Below is a small trained network, with its code and all its weights. Each question gives an input and a target symbol and asks what happens when units are switched off, that is, made to give their printed mean instead of their output.

import numpy as np


def w(rows, s, z=0):
    codes = np.array(rows[::2]) - 128.0
    scale = np.full(codes.shape[1], s)
    scale[-1] = z or s
    return codes * scale


def norm(h):
    return h / np.sqrt((h * h).mean(-1, keepdims=True) + 1e-5)


def f(y):
    return y / 2 * (1 + np.tanh(0.7978845608 * (y + 0.044715 * y**3)))


def softmax(a):
    e = np.exp(a - a.max(-1, keepdims=True))
    return e / e.sum(-1, keepdims=True)


def log_softmax(a):
    a = a - a.max(-1, keepdims=True)
    return a - np.log(np.exp(a).sum(-1, keepdims=True))


def net(x, mask):
    ids = ['Δαβζηψ'.index(c) for c in x.split()]
    T = len(ids)
    res = E[ids] + P[:T]
    u = 0
    for l in range(3):
        r = norm(res)
        for j in range(2):
            rows = slice(3 * j, 3 * j + 3)
            q, k, v = (r @ M[l][rows].T for M in (Q, K, V))
            z = softmax(np.where(np.tri(T) > 0, q @ k.T / 3**0.5, -1e9)) @ v
            o = O[l][rows]
            res = res + np.where(mask[u + j], z, o[:, -1]) @ o[:, :-1]
        u += 2
        y = f(norm(res) @ A[l][:, :-1].T + A[l][:, -1])
        res = res + np.where(mask[u : u + 4], y, B[l][:, -1]) @ B[l][:, :-1]
        u += 4
    return log_softmax(norm(res)[-1] @ U[:, :-1].T + U[:, -1])


Q, K, V, O, A, B = {}, {}, {}, {}, {}, {}
E = w([
[101,95,158,251,109,127,159,186,152],'Δ',
[181,194,148,188,172,185,120,162,167],'α',
[149,121,73,133,127,241,138,124,92],'β',
[115,116,139,144,143,203,80,135,223],'ζ',
[173,31,99,116,135,192,114,94,143],'η',
[165,94,208,99,55,139,93,190,172],'ψ',
],0.027)
P = w([
[75,55,211,52,238,92,122,222,35],'0',
[116,69,150,126,207,143,32,252,62],'1',
[122,73,139,129,182,155,50,245,84],'2',
[127,74,142,137,169,166,70,224,100],'3',
[133,86,131,145,156,175,83,203,107],'4',
[133,97,118,147,141,170,93,198,120],'5',
[138,106,112,149,134,157,106,178,131],'6',
[146,117,101,148,126,157,114,164,140],'7',
[155,124,103,149,115,158,123,147,147],'8',
[160,133,93,144,107,147,125,129,156],'9',
[169,142,87,146,97,145,141,120,169],'10',
[180,151,79,138,84,136,155,99,172],'11',
[184,163,69,134,77,140,175,86,190],'12',
[182,195,56,167,72,155,162,72,198],'13',
],0.018)
Q[0] = w([
[74,245,209,127,124,81,102,171,172],'0.h0',
[107,91,129,210,119,150,194,156,178],'0.h0',
[103,41,115,152,39,146,103,133,81],'0.h0',
[133,124,116,120,87,141,117,173,115],'0.h1',
[102,146,155,108,87,85,142,127,121],'0.h1',
[174,106,145,121,100,194,112,154,170],'0.h1',
],0.011)
K[0] = w([
[182,108,27,251,33,124,124,181,198],'0.h0',
[173,218,66,102,10,68,221,11,227],'0.h0',
[236,175,58,136,28,170,139,37,211],'0.h0',
[192,117,94,172,83,169,194,125,254],'0.h1',
[84,109,117,94,249,140,117,128,102],'0.h1',
[169,171,116,180,7,118,232,20,192],'0.h1',
],0.0081)
V[0] = w([
[57,122,90,175,222,162,146,59,158],'0.h0',
[139,171,121,17,133,167,109,127,125],'0.h0',
[43,122,114,147,94,99,133,111,132],'0.h0',
[185,152,249,104,15,117,28,155,75],'0.h1',
[254,135,148,88,155,193,141,115,142],'0.h1',
[102,117,166,72,166,248,97,97,187],'0.h1',
],0.0089)
O[0] = w([
[144,50,164,167,164,214,223,150,143,103],'0.h0',
[180,63,124,173,103,31,150,131,106,8],'0.h0',
[24,153,186,185,112,138,169,57,130,2],'0.h0',
[151,207,28,25,134,42,249,80,197,182],'0.h1',
[71,111,152,58,208,79,138,138,72,165],'0.h1',
[88,125,57,33,143,92,81,254,126,212],'0.h1',
],0.0084,0.004)
A[0] = w([
[107,179,72,232,173,53,66,186,181,107],'0.n0',
[112,158,21,197,204,153,56,31,76,223],'0.n1',
[160,5,163,52,125,93,111,125,191,255],'0.n2',
[116,111,254,46,59,16,126,184,138,84],'0.n3',
],0.0074,0.0022)
B[0] = w([
[152,88,207,17,80,167,225,177,247,227],'0.n0',
[94,189,98,145,113,163,114,162,71,160],'0.n1',
[76,178,70,156,142,181,83,111,125,254],'0.n2',
[119,119,149,249,95,131,94,195,124,164],'0.n3',
],0.011,0.0058)
Q[1] = w([
[148,245,88,212,117,165,18,135,146],'1.h0',
[164,87,140,133,116,58,109,108,64],'1.h0',
[80,152,31,77,194,252,117,28,38],'1.h0',
[121,45,203,136,114,14,163,156,114],'1.h1',
[115,165,160,116,118,120,96,183,209],'1.h1',
[105,153,138,148,26,50,58,181,127],'1.h1',
],0.014)
K[1] = w([
[69,127,74,72,150,32,217,122,151],'1.h0',
[122,131,92,79,172,109,107,181,92],'1.h0',
[40,66,166,110,204,84,135,198,81],'1.h0',
[169,126,85,110,96,211,76,169,179],'1.h1',
[140,162,177,125,3,146,115,137,211],'1.h1',
[54,157,127,32,49,84,126,140,184],'1.h1',
],0.016)
V[1] = w([
[165,178,135,91,244,177,123,39,188],'1.h0',
[113,200,183,113,120,138,187,179,172],'1.h0',
[54,57,183,94,122,96,51,74,253],'1.h0',
[75,151,175,163,125,98,48,98,146],'1.h1',
[109,147,177,91,115,114,143,103,222],'1.h1',
[135,251,163,90,190,148,57,135,164],'1.h1',
],0.013)
O[1] = w([
[106,47,90,172,192,135,179,192,132,23],'1.h0',
[136,145,140,151,217,120,92,106,123,254],'1.h0',
[7,160,84,146,158,115,176,110,194,174],'1.h0',
[129,150,47,135,143,76,119,205,122,90],'1.h1',
[125,130,137,180,140,132,157,194,74,156],'1.h1',
[202,136,71,171,42,109,108,203,170,114],'1.h1',
],0.016,0.0083)
A[1] = w([
[92,74,117,140,101,135,158,162,147,31],'1.n0',
[112,133,56,160,182,117,126,65,3,2],'1.n1',
[110,134,132,154,94,103,194,147,142,81],'1.n2',
[101,190,155,96,212,158,128,76,161,116],'1.n3',
],0.02,0.0047)
B[1] = w([
[132,104,92,128,85,131,176,109,137,146],'1.n0',
[160,105,5,78,193,100,123,132,75,145],'1.n1',
[107,105,150,128,102,107,108,47,147,142],'1.n2',
[77,129,228,185,104,156,142,138,77,254],'1.n3',
],0.025,0.021)
Q[2] = w([
[175,146,145,182,101,175,94,161,154],'2.h0',
[92,152,61,142,121,222,103,143,120],'2.h0',
[130,65,193,142,151,101,159,205,185],'2.h0',
[111,125,82,180,118,164,34,111,73],'2.h1',
[246,142,185,121,81,150,108,163,144],'2.h1',
[27,179,134,147,200,142,116,81,96],'2.h1',
],0.014)
K[2] = w([
[127,128,167,122,89,60,126,181,109],'2.h0',
[125,175,79,74,140,125,133,165,139],'2.h0',
[153,125,170,230,107,61,182,192,129],'2.h0',
[102,125,192,2,154,11,189,162,80],'2.h1',
[170,203,136,138,148,134,114,59,74],'2.h1',
[79,123,159,153,125,113,114,211,186],'2.h1',
],0.014)
V[2] = w([
[16,169,139,255,238,205,165,151,39],'2.h0',
[100,208,170,65,176,7,95,69,159],'2.h0',
[140,76,105,14,202,242,80,36,8],'2.h0',
[60,197,115,80,34,142,193,249,106],'2.h1',
[113,92,183,73,137,81,36,146,133],'2.h1',
[144,122,146,79,100,71,171,159,61],'2.h1',
],0.0082)
O[2] = w([
[204,174,47,109,113,106,100,116,136,254],'2.h0',
[166,35,80,145,104,155,156,164,132,53],'2.h0',
[100,126,25,159,114,86,186,158,174,118],'2.h0',
[140,167,175,131,183,142,106,122,151,208],'2.h1',
[111,147,170,77,123,70,254,44,160,165],'2.h1',
[137,129,157,135,99,142,123,71,181,98],'2.h1',
],0.012,0.007)
A[2] = w([
[180,117,188,152,168,82,178,187,199,96],'2.n0',
[106,156,137,157,136,122,137,207,150,163],'2.n1',
[124,254,118,129,75,19,77,104,144,5],'2.n2',
[22,131,74,162,152,158,145,149,243,36],'2.n3',
],0.02,0.011)
B[2] = w([
[124,143,46,145,185,114,138,111,87,181],'2.n0',
[107,102,137,125,100,124,176,71,124,254],'2.n1',
[205,236,128,137,99,8,39,9,205,199],'2.n2',
[115,186,112,124,149,163,146,220,253,197],'2.n3',
],0.026,0.0093)
U = w([
[28,143,202,152,149,154,163,67,90,160],'Δ',
[92,118,10,152,188,102,184,74,56,247],'α',
[237,99,153,114,148,162,110,181,118,16],'β',
[77,171,85,121,138,157,194,174,225,90],'ζ',
[54,42,54,94,1,120,196,47,111,108],'η',
[117,182,116,121,113,12,102,48,160,116],'ψ',
],0.0076,0.0015)

Each question gives the input, a string of symbols that net reads in full, and the target symbol t.
The units are the heads (3 rows each of Q, K, V and O) and the neurons (one row each of A and B). Each row of codes is followed by its name. A weight is (code - 128) times the scale printed after its matrix; where a second scale follows, it is the last column's (O, A, B and U).
mask holds one flag per unit, layer by layer, with each layer's heads first. A switched-off unit (its flag False) gives its mean, the last column of its rows in O or B, instead of its output. The means were averaged over made-up inputs and are rounded, as every weight is.
A unit's drop is (log p(t) with every unit on - log p(t) with that unit switched off) / (log p(t) with every unit on - log p(t) with every unit switched off).
The circuit of an input: a set's keep is (log p(t) with only the set's units on - log p(t) with every unit switched off) / (log p(t) with every unit on - log p(t) with every unit switched off). Starting from the 12 units with the biggest drops (on a tie, the unit counted first), units are removed one at a time, each time the one whose removal leaves the highest keep (on an exact tie, the one counted first), for as long as the keep stays at least 0.8.
units of the circuit, in order: the units of the circuit, biggest drop first
unit that matters most: the unit with the biggest drop
top k neurons: the k neurons with the biggest drops, biggest first
top k neurons in layer l: the k neurons of layer l with the biggest drops, biggest first
which heads matter: for each layer, one digit per head in row order, 1 if its drop is at least 0.15 and else 0, layers parted by /
input β ψ η ζ ψ Δ ψ β η Δ, target ψ: units of the circuit, in order : 1.h1; 1.n3; 2.n2
input ζ β Δ α ζ β ψ Δ, target α: which heads matter : 01 / 10 / 00
input β Δ ζ α ψ α α η Δ Δ Δ β, target η: which heads matter : 01 / 11 / 10
input η β ζ ζ, target ζ: unit that matters most : 2.n3
input η Δ Δ β ψ η α Δ ψ β, target ζ: units of the circuit, in order : 0.h1; 1.h0; 1.n3; 2.n3
input ψ η η Δ β Δ Δ α Δ ψ, target η: which heads matter : 01 / 10 / 10
input ψ ψ Δ β ψ ζ Δ, target β: units of the circuit, in order : 0.h1; 1.h0; 0.n2; 1.n3
input ψ Δ α β α β, target ψ: which heads matter : 10 / 00 / 00
input ψ Δ α β ζ Δ Δ η ζ ψ β Δ Δ ψ, target β: units of the circuit, in order : 0.h1; 0.n0; 1.h0
input ψ ψ η η α, target α: which heads matter : 00 / 01 / 10
input Δ Δ η, target α: which heads matter : 00 / 00 / 00
input ζ ψ Δ Δ ψ η β Δ ψ, target η: top 3 neurons : 0.n3; 1.n0; 1.n3
input ψ Δ η η ψ β ψ, target β: which heads matter : 00 / 10 / 00
input α α η Δ β η ψ η η β, target β: unit that matters most : 1.h0
input Δ ζ Δ Δ Δ α Δ β, target α: which heads matter : 00 / 00 / 00
input Δ Δ η ζ ζ ζ Δ Δ β, target α: units of the circuit, in order : 1.n1; 0.n0
input Δ Δ Δ Δ ζ β Δ, target ζ: units of the circuit, in order : 2.n3; 1.n3
input η η ζ Δ η α β α ψ Δ β, target ζ: units of the circuit, in order : 1.h0; 1.n3; 2.n3
input η η ζ β β ζ η, target ζ: units of the circuit, in order : 1.h0; 2.n3
input β β α Δ Δ ζ ζ ζ Δ α Δ, target α: which heads matter : 00 / 10 / 00
input ψ Δ ζ Δ β η Δ η Δ η ζ Δ, target η: which heads matter : 01 / 10 / 00
input η β Δ β Δ Δ α η, target ζ: which heads matter : 01 / 00 / 10
input Δ β Δ ζ ψ η ψ Δ Δ Δ Δ η, target α: which heads matter : 11 / 00 / 00
input ψ β η, target ψ: top 2 neurons in layer 0 : 0.n3; 0.n2
input α ψ β η Δ Δ ψ ζ Δ η α ψ Δ η, target β: which heads matter : 00 / 11 / 00
input β β β β α β Δ η β, target η: which heads matter : 00 / 11 / 10
input α α Δ β, target β: unit that matters most : 1.h1
input ψ Δ β ψ η η β, target ψ: top 2 neurons : 0.n3; 2.n2
